Below is a small trained network, with its code and all its weights. Each question gives an input and a class and asks what happens when units are switched off, that is, made to give their printed mean instead of their output.

import numpy as np


def w(rows, s, z=0):
    codes = np.array(rows[::2]) - 128.0
    scale = np.full(codes.shape[1], s)
    scale[-1] = z or s
    return codes * scale


def f(y):
    return np.maximum(y, 0)


def log_softmax(a):
    a = a - a.max(-1, keepdims=True)
    return a - np.log(np.exp(a).sum(-1, keepdims=True))


def net(x, mask):
    res = np.array(x, float).reshape(1, 3) / 4 @ E
    y = f(res @ A[0][:, :-1].T + A[0][:, -1])
    res = res + np.where(mask, y, B[0][:, -1]) @ B[0][:, :-1]
    return log_softmax(res[-1] @ U[:, :-1].T + U[:, -1])


A, B = {}, {}
E = w([
[209,107,61,221,85,75,73,96],'x0',
[187,178,173,211,171,181,11,189],'x1',
[193,115,135,35,49,208,23,19],'x2',
],0.012)
A[0] = w([
[142,121,130,86,101,174,95,60,27],'N1',
[138,156,160,151,203,149,49,134,198],'N2',
[106,94,81,87,89,89,181,86,205],'N3',
[163,182,147,139,155,157,98,155,184],'N4',
[141,118,104,156,116,155,126,126,15],'N5',
[142,98,87,146,152,125,118,135,78],'N6',
[174,130,126,50,93,186,70,71,63],'N7',
[93,142,77,154,179,83,149,181,8],'N8',
[117,5,101,99,116,112,161,125,203],'N9',
[148,162,111,160,141,119,87,118,169],'N10',
],0.013,0.0017)
B[0] = w([
[22,180,75,163,140,150,138,194,214],'N1',
[173,109,158,10,230,166,186,26,212],'N2',
[206,102,133,35,134,232,54,7,229],'N3',
[181,139,102,71,185,167,66,30,191],'N4',
[176,124,153,148,117,90,142,149,147],'N5',
[143,167,112,153,139,141,186,61,156],'N6',
[79,220,141,168,63,111,219,216,250],'N7',
[81,127,65,209,67,2,212,215,220],'N8',
[85,95,172,89,238,231,101,92,206],'N9',
[119,130,199,161,197,149,128,122,177],'N10',
],0.0077,0.018)
U = w([
[198,88,144,49,185,153,56,121,248],'0',
[92,193,127,160,43,63,135,245,8],'1',
],0.012,0.0012)

Each question gives the input, the list of numbers given to net, and the class t.
The units are the neurons (one row each of A and B). Each row of codes is followed by its name. A weight is (code - 128) times the scale printed after its matrix; where a second scale follows, it is the last column's (A, B and U).
mask holds one flag per neuron, in row order. A switched-off neuron (its flag False) gives its mean, the last column of its row in B, instead of its output. The means were averaged over made-up inputs and are rounded, as every weight is.
A unit's drop is (log p(t) with every unit on - log p(t) with that unit switched off) / (log p(t) with every unit on - log p(t) with every unit switched off).
unit that matters most: the unit with the biggest drop
top k neurons: the k neurons with the biggest drops, biggest first
drop of u: that unit's drop, to one decimal
input [0,3,6], class 1: unit that matters most -> N7
input [1,-3,-3], class 0: top 4 neurons -> [N7, N1, N3, N9]
input [-8,1,2], class 1: top 3 neurons -> [N3, N9, N2]
input [-2,-2,3], class 1: top 3 neurons -> [N2, N7, N4]
input [4,8,-8], class 0: top 3 neurons -> [N2, N4, N7]
input [-5,5,7], class 1: top 3 neurons -> [N7, N1, N3]
input [0,-4,5], class 1: top 4 neurons -> [N7, N1, N2, N4]
input [-1,-6,8], class 1: top 2 neurons -> [N7, N1]
input [1,-8,-7], class 0: top 3 neurons -> [N3, N9, N7]
input [1,-5,-4], class 0: top 2 neurons -> [N3, N7]
input [-1,-3,-3], class 0: top 3 neurons -> [N7, N1, N3]
input [0,7,-6], class 0: top 3 neurons -> [N2, N7, N4]
input [5,6,-6], class 0: drop of N7 -> 1.6
input [7,-8,-5], class 0: unit that matters most -> N3
input [-7,8,-6], class 0: drop of N2 -> 1.5
input [0,2,7], class 1: drop of N7 -> 0.1
